In the rows, 128 means zero.
Facts:
tekem nifin [foloflar]
klumi nifin [flodro]
botretrur nifin [mogu]
bestal nifin [dastu]
batral nifin [siklas,patur]
vetuzir nifin [siklas]
disi nifin [foloflar]
brututru nifin [drurer,foloflar]
kefles nifin [naskur]
gabru nifin [mogu]
plala nifin [grozom]
patur nifin [drurer]
pobetri nifin [trevim,veskas]
pleskes nifin [plurozas]
fama nifin [flodro]
broskon nifin [stubrukla]
begral nifin [brado]
trosir nifin [foloflar]
todogik nifin [flodro]
kliklon nifin [gragraki,flodro]
nizi nifin [ditir]
skiviflu nifin [flodro]
namos nifin [plurozas,grozom]
bunaklek nifin [flodro]
zakotum nifin [plurozas]
buzon nifin [plurozas,flodro,patur]
mogu nifin [naskur]
trikik nifin [plurozas]
trugropli nifin [brado]
potal nifin [skiviflu,foloflar]
gamel nifin [siklas,skadutu]
truso nifin [drurer]
gapla nifin [drurer]
fastur nifin [flodro]
skinal nifin [naskur]
vaplas nifin [zakotum]
valom nifin [foloflar]
naskur nifin [flodro,drurer]
stabo nifin [grovopla]
grovopla nifin [plurozas,grozom,brututru]
trarik nifin [motras,farul]
rekles nifin [skadutu,patur]
ditir nifin [flodro]
pozum nifin [stubrukla]
brede nifin [grozom,vaplas]
stubrukla nifin [flodro,ditir]
veskas nifin [pozum,valom]
tripor flaskul klolaplal
baval flaskul todogik
plamakin flaskul fastur,gruster
kefles flaskul klosku
gabru flaskul drurer
plala flaskul fluni
vosel flaskul mideva,stotre
zikal flaskul tekem
pleskes flaskul gatom,brado,dasagrek
fidadum flaskul groplin
broskon flaskul brede
vasu flaskul sketi,truso,buflim
badrulen flaskul brede,maten
begral flaskul stustik,trikik,drurer
trosir flaskul stustik
kliklon flaskul sasil
bunaklek flaskul botretrur,nonok,mebi
zakotum flaskul vaplas,fastur
tufur flaskul fudru
mekel flaskul mideva,klumi
dredru flaskul danam
tubaror flaskul buflim,siklas
truplil flaskul kligik
buzon flaskul mevotru,klosku,skadutu
mogu flaskul botretrur
vaklor flaskul kligik,leklufu
stivem flaskul farul
trugropli flaskul febros
skogur flaskul stotre,skadutu
dalin flaskul grovopla,potal
stigrus flaskul grovopla,fluni
klisul flaskul fastur
tegruda flaskul danam
zozin flaskul mideva,fluni
plebra flaskul stabo
skodram flaskul plurozas
foloflar flaskul grozom,kekli
staplu flaskul fugra
rekles flaskul mebi,trarik
fogar flaskul sebu,mevotru,nudra,dedrom
klobros flaskul dredro,patur

Known rows:
mevotru: [128 132 144 129 114 129 145 122 113 139 142 142 142 144 127 116 125 139
 158 144 138 118 141 133 136 127 107 123 120 109]
skadutu: [ 96 157 113 118 113 118 116 104 125 174 157  98 189  96 117 156 151 131
 150 146 148 123 162 157 117 158 103 142 115 146]
pleskes: [134 141 100 146 136 120 112 128 145 145 120 124 105  97 152  89 163 100
 113 117 136 144 128 113 139  99 146 135 118 100]
gatom: [118 127 138 133 118 122 125 120 129 131 127 138 118 126 121 138 106 138
 139 127 126 117 123 121 143 129 130 146 130 130]
dasagrek: [120 128 137 132 117 121 118 123 128 132 131 141 119 125 117 138 106 140
 138 128 125 118 125 121 144 129 129 145 129 129]
todogik: [115 132 128 119 127 136 177 137 151 146 106 153 107 145 116 129 169 131
  87 126 106 162 122 144 135 116 113 129 130 131]
ditir: [127 138 128 109 136 135 193 149 146 157 106 137 101 120 121 150 140 131
  98 130 127 144 108 146 122 138 111 132 128 123]
zikal: [136 120 131 129 128 131 114 134 124 122 126 122 131 127 130 136 104 136
 137 126 136 128 120 121 134 137 135 147 129 122]
stotre: [132 125 143 129 117 128 129 132  96 139 147 130 131 141 118 133 139 137
 146 134 144 112 140 129 132 114 105 123 123 131]
motras: [166 142 129 122 145 150 101  97 105 139 122 129 119 140 140 138 101 141
 138 149 143 104 110 101 161 161 117 167 131 165]
fugra: [121 125 136 133 121 120 124 122 121 125 129 139 121 130 114 137 106 137
 138 129 125 118 126 122 138 133 130 143 129 131]
veskas: [154 128 142 107 130 134 180 131 159  95 121 143 104 111 130 107 137 119
 141 119 130 125 116 147 111 110 140 121 139 171]
leklufu: [121 127 136 133 118 123 119 122 130 130 129 138 120 124 119 139 107 139
 139 128 127 119 124 120 143 130 129 146 130 131]
namos: [124 140  99 154 136 111 116 122 135 136 124 138  91 115 137  71 173  94
 117 120 128 132 139 113 135  85 143 126 117 107]
foloflar: [156 141 131 104 147 119 152 117 161 114 135 103 137  53 179 139  99 117
 144 126 132  75  98 134  91 157 132  30 136 147]
drurer: [110 172 119 131 139 106 114 102 128 146 142 126 192 103 152 179 117 122
  96 148 113  92 132 136  95 178 131   9 131 148]
grovopla: [128 137 109 148 134 108 106 119 115 134 144 120  98 109 131  94 201  97
 113 115 126 101 146 117 120  66 121  70 122 150]
broskon: [141 127 134 112 127 145 183 147 159 131 103 145 104 126 129 124 153 127
 106 119 127 164 110 143 137 114 129 154 133 132]
danam: [118 128 136 133 118 117 124 121 124 127 129 140 117 132 111 140 105 138
 140 129 126 116 128 121 138 130 128 146 130 132]
tubaror: [145 101 116 133 143 130 126 110 122 118 147 124 136 143 121 129 125 136
 137 133 129 123 110 124 114 147 141 186 131 105]
maten: [120 127 137 133 118 124 121 122 129 131 127 137 121 124 118 139 107 139
 139 127 125 120 124 119 143 131 129 149 130 131]

Rows:
No name comes twice in this set of rows, the named rows included.
[133 123 134 120 127 156 126 121 140 132 133 122 186 161 186 109 170 135
 107 134  97 162 138 134 134 122 106  53 128  87] : kefles
[125 165 111 158 136 105 127 128 117 138 126 166 114 131 120 100 159  92
  99 131 142 128 143 121 117 103 156 107 121 126] : trikik
[ 78 142 106 117 125 143  80 120 147 123 113  72 173 137 121 111 163  87
 127 119 117 174 162 139 113 132 147 195 127 148] : rekles
[ 94 140 100 127 115 128  90 105 153 127 134 112 180 118 112 121 175 121
 124 123 120 175 163 151 131 124 145 180 128 164] : batral
[121 133 127 117 136 131 170 143 135 161 113 132 110 122 125 158 127 134
  99 132 127 136 111 136 126 147 111 125 127 111] : gragraki
[ 98 140 108 126 113 127  95 111 144 131 135 111 171 115 107 132 152 128
 137 125 134 164 159 150 130 135 144 199 127 163] : vetuzir
[110 115 104 132 137 116 109  71 157 112 157 127 167 145 136 117 183 129
 112 134  75 128 134 138 108 132 134 107 137 140] : truso
[130 138 116 129 135 115 115 100 161 105 135 121 142 100 167  92 163 107
 123 120 103 116 136 128 113 109 140  46 132 147] : brututru
[132 116 137 135 122 134 116 131 119 112 127 138 125 147 117 124 115 135
 139 125 130 136 129 121 140 122 139 160 130 127] : bestal
[125 114 114 130 131 110 119 149 106 106 122 136 104 136  98 123  80 155
 133 133 132 125 142 133 138 142 120 117 124 145] : gruster
[133 135 133 107 133 137 201 151 152 142 105 144  98 123 116 140 147 128
 103 128 128 148 110 149 123 127 116 136 131 136] : stubrukla
[112 123 106 116 133 118 177 157 135 124  98 156  84 147  92 116 138 148
  83 132 106 162 142 154 139 125 100  94 125 149] : fastur
[129 146 142 143 124 120 128 132 104 117 131 165 140 150 102 146 101 126
 125 139 141 117 131 125 119 137 148 125 132 144] : stustik
[142 130 139 118 126 123 144 106 164  79 132 142 124 110 150  95 143 116
 144 119 108 113 126 137 113 103 142  68 142 175] : tekem

Now the same objects, written a new way:
Known rows:
fidadum: [128 138 128 125 125 129 126 124 129 128 129 131 131 133 124 125 127 124
 125 126 140 126 136 125 129 125 123 140 132 136 129 133 124 123 133 127]
mebi: [129 144 133 151 137 117 143 133 134 121 125 142 125 122 151 132 139 120
 186 133 121 111 119 124 119 124 146 119 131 127 133 104 124 153 109 124]
sketi: [129 126 151 128 141 138 118 122 128 115 133 137 100 128 137 110 126 153
 147 122  99 125 120 123 139 144 148 160  97 112 121 134 119 145 111 139]
farul: [111  87 139  98 156  77 113 164 128 144 127 138 136 216 120 114 108 216
 142 125 182 126 149 142  74 108 161 145 139  74 130 127 201 164 115 151]
todogik: [127 120 136 125 128 128 136 129 128 120 123 134 118 108 131 128 132 114
 124 139 100 126 118 125 107 138 128  87 111 114 132 125 123 125 132 122]
zozin: [128 131 102 130 121 120 115 136 127 156 124 107 142 142 133 126 121 128
 134 104 129 113 137 133 122 118 117 181 153 146 124 137 126 118 154 113]
broskon: [135 130 132 118 121 129 133 134 131 121 124 130 117 119 122 120 124 108
 103 141 117 116 129 121 107 129 112 104 125 120 131 125 119 109 151 119]
klolaplal: [124 133 134 128 129 126 134 124 127 125 129 137 125 120 132 129 134 133
 134 127 130 132 130 131 122 131 135 120 129 129 129 126 127 135 122 131]
trevim: [ 94 159 140 141 115 126 143 164 130 139 141 141  93 125 148 105 133 129
 123 122 180 126 156 141 124 111 129 198 123 132 115 105 122 129 138 129]
klobros: [133 138 127 123 125 129 124 123 129 130 129 132 131 138 122 123 125 124
 120 126 146 125 138 124 128 124 118 142 136 137 130 136 122 119 137 125]
plala: [170 116 117 115 117 111 108 108 131 126 121  95 155 134 112 143 134 161
  83 115 100 125 131 123 153 127 115 136 163 159 123 137 116 130 149 123]
skinal: [120 117 126 123 131 129 128 124 127 125 119 134 135 115 131 128 125 106
 146 135 108 122 115 122 110 141 128  89 111 116 135 139 124 122 134 115]
tubaror: [140 132 144 123 136 142 107 123 131 119 132 131 105 143 126 103 116 144
 138 122 113 114 126 118 150 135 131 188 107 119 122 144 114 130 122 131]
gapla: [139 122 129 124 130 130 130 120 129 122 125 126 129 122 120 132 128 120
 121 134  99 120 121 122 115 135 122  98 122 122 135 134 127 121 133 127]
kefles: [120 118 108 127 139 145 122 144 120 132 114 130 144 146 123 120 115  94
 131 135  97 136 103 124 138 139 107  94 109 115 130 137 139 111 139 116]
gatom: [121 134 135 121 128 125 136 117 125 125 129 140 125 120 130 130 134 130
 127 129 133 134 133 132 111 129 140 106 138 134 130 125 123 133 125 134]
stivem: [131 138 128 125 126 127 126 126 129 129 129 131 132 136 125 125 127 126
 124 127 143 125 134 125 130 125 125 138 133 135 129 134 123 123 132 127]
rekles: [168 144 120 145 137 129 135 119 136 124 128 121 125 144 118 135 125 106
 163 132 102  89 118 112 103 113 119 135 148 129 146 121 135 122 125 125]
fastur: [ 80 122 142 148 123 126 140 160 134 124 126 131 126 106 145 146 147 105
  92 145  91 125 122 120 152 159 123 122  85 104 135 122 129 122 149 136]
pleskes: [182 127 135 104 120 123 116  99 132 109 124 119 144 137  98 134 130 142
  69 138 122 130 132 113 149 126 110  97 154 151 131 138 113 120 143 132]
stustik: [141 113 134 133 123 123 134 114 127 120 133 125 132  78 130 135 145 145
 138 117 164 145 129 146 114 130 121  98  93 128 125 134 142 153  97 121]

Rows:
No name comes twice in this set of rows, the named rows included.
[171 111 139 126 113 128 128 126 136 111 130 109 123  85 113 127 138 134
  86 130 146 128 130 133 119 126  91 103  92 123 125 131 134 126 125 111] : trosir
[114 149 129 126 122 125 126 138 130 136 134 136 124 142 131 116 126 132
 124 122 176 127 151 130 137 115 123 175 140 143 123 126 120 126 136 127] : foloflar
[118 118 129 136 127 125 132 114 124 131 137 134 138  89 139 133 143 145
 166 105 192 149 138 151 119 126 131 117  99 135 125 141 144 159  88 122] : drurer
[151 121 108 124 136 146 120 144 122 131 119 115 144 159 106 121 115 108
  90 133 100 138 109 123 159 128  94 121 128 128 129 134 144 108 143 125] : buzon
[164 118 143 118 126 122 127 109 130 105 125 123 135 119 114 138 142 149
  82 137 102 139 122 122 148 138 127  87 133 138 129 126 120 138 124 138] : stabo
[154 127 127 128 133 137 136 109 127 127 132 120 116 127 109 138 128 120
 122 126  93 111 123 122  96 128 119 116 138 123 142 130 141 115 126 136] : batral
[156  79 144 109 160  73 118 167 138 125 117 128 133 203 115 122 112 194
 147 147 122  99 120 124  61 110 150 103 131  59 140 110 198 163 114 138] : trarik
[148 144 124 143 130 121 129 141 140 120 117 131 132 132 135 123 125  95
 168 144 115  94 114 111 118 121 115 123 127 121 136 117 117 123 138 105] : bunaklek
[113  89 137  96 155  78 108 163 129 148 127 137 141 223 117 111 104 212
 137 125 185 122 151 139  77 104 154 158 143  76 130 132 201 160 118 148] : motras
[134 145 131 151 136 118 139 131 135 123 126 141 127 127 146 131 137 119
 181 133 126 113 118 123 119 121 143 126 132 129 133 109 123 150 112 124] : nonok

The same objects again, as new rows of numbers:
Known rows:
gabru: [106 121 126 128 116 152 183  57  56 111 154 103 146 112 167]
skadutu: [180 143 101 138 109 158 164 173 215 102 193  87 107 138 155]
buzon: [199 131 143 125 111 171 115 117  70 130 190 103 117  42 112]
klosku: [154 123 114 121 124 136 120 187 122 122 111 109 138 133 148]
skogur: [165 111 105 140 143 132 127 172 124 103 104  93 149  90 152]
zikal: [122 131 113 123 139 110 129 129 135 107  93 119 129 105 142]
tekem: [ 81  67 156 131 138 198  97 128 118 134 136 125  99 145 102]
badrulen: [ 95 161  76 149 118 131 129 143 131 123  83 160 106  77 143]
maten: [109 147 105 132 118 125 126 162 134 147  99 151 119 136 145]
ditir: [133 155 116 155 132 113 149 132  96 124 196 149 151 153  60]
tubaror: [119 132 110 119 138 111 131 132 133 105  93 120 130 102 139]
truso: [128 116 158 116  87 203 154  94 124 144 164 136 128 139 143]
motras: [130 189 100 126 170 151 133 133 142 157  63  91 158 188 140]
brado: [126  88 121 143  74  73 136 163 149  68 105 183 139 175 172]
stabo: [165 118 166 131 111 147  76  94 109 160 131 134  80 134 133]
fluni: [131  82 128 143 165  83 169 104 177 191  87 170 147 138 127]
vetuzir: [127 138 141  84 109 140 164 149 196 167 185 107  94 100 152]
gruster: [112 129 124 115 123 110 102 144 148 141 117 127 154 145 149]
trikik: [172 135 156 134 116 106  85  86  88 170 155 124  66 138 145]
potal: [ 84  81 159 127 138 177 115 120  93 158 161 140 114 130  78]
bestal: [114 127 137  98 125 112 127 156 125 157 103 130 135 130 148]

Rows:
No name comes twice in this set of rows, the named rows included.
[164 150 127 152 115  98  12  48 143 130 159 122 133  94 140] : zakotum
[125 134 111 132 130 104 129 158 151 120  99 128 134 167 145] : dastu
[122 136 148  73 105 146 166 147 193 175 194 103  89  87 155] : gamel
[108 128 127 145 148 124 128 152 102 131 181 139 136 142  60] : pozum
[122  98 116 141 170  88 164  90 165 150  78 152 141  98 126] : stigrus
[119 139 117 102 122 120 130 150 140 126  96 143 123 142 126] : mebi
[210 169 115 193 116 108  78  87 158  99 148 145  74 197 117] : plurozas
[114 121 117 125 147 101 145 109 148 124  89 136 133 106 132] : dalin
[136 126 110 125 135 118 127 148 126 107  96 113 135 103 141] : fogar
[173  85 125 154 156 118 143 168 146 162 109 119 157 131 150] : mideva
[165 107 117 134 135 130 128 189 129 139 112 108 150 135 155] : stotre

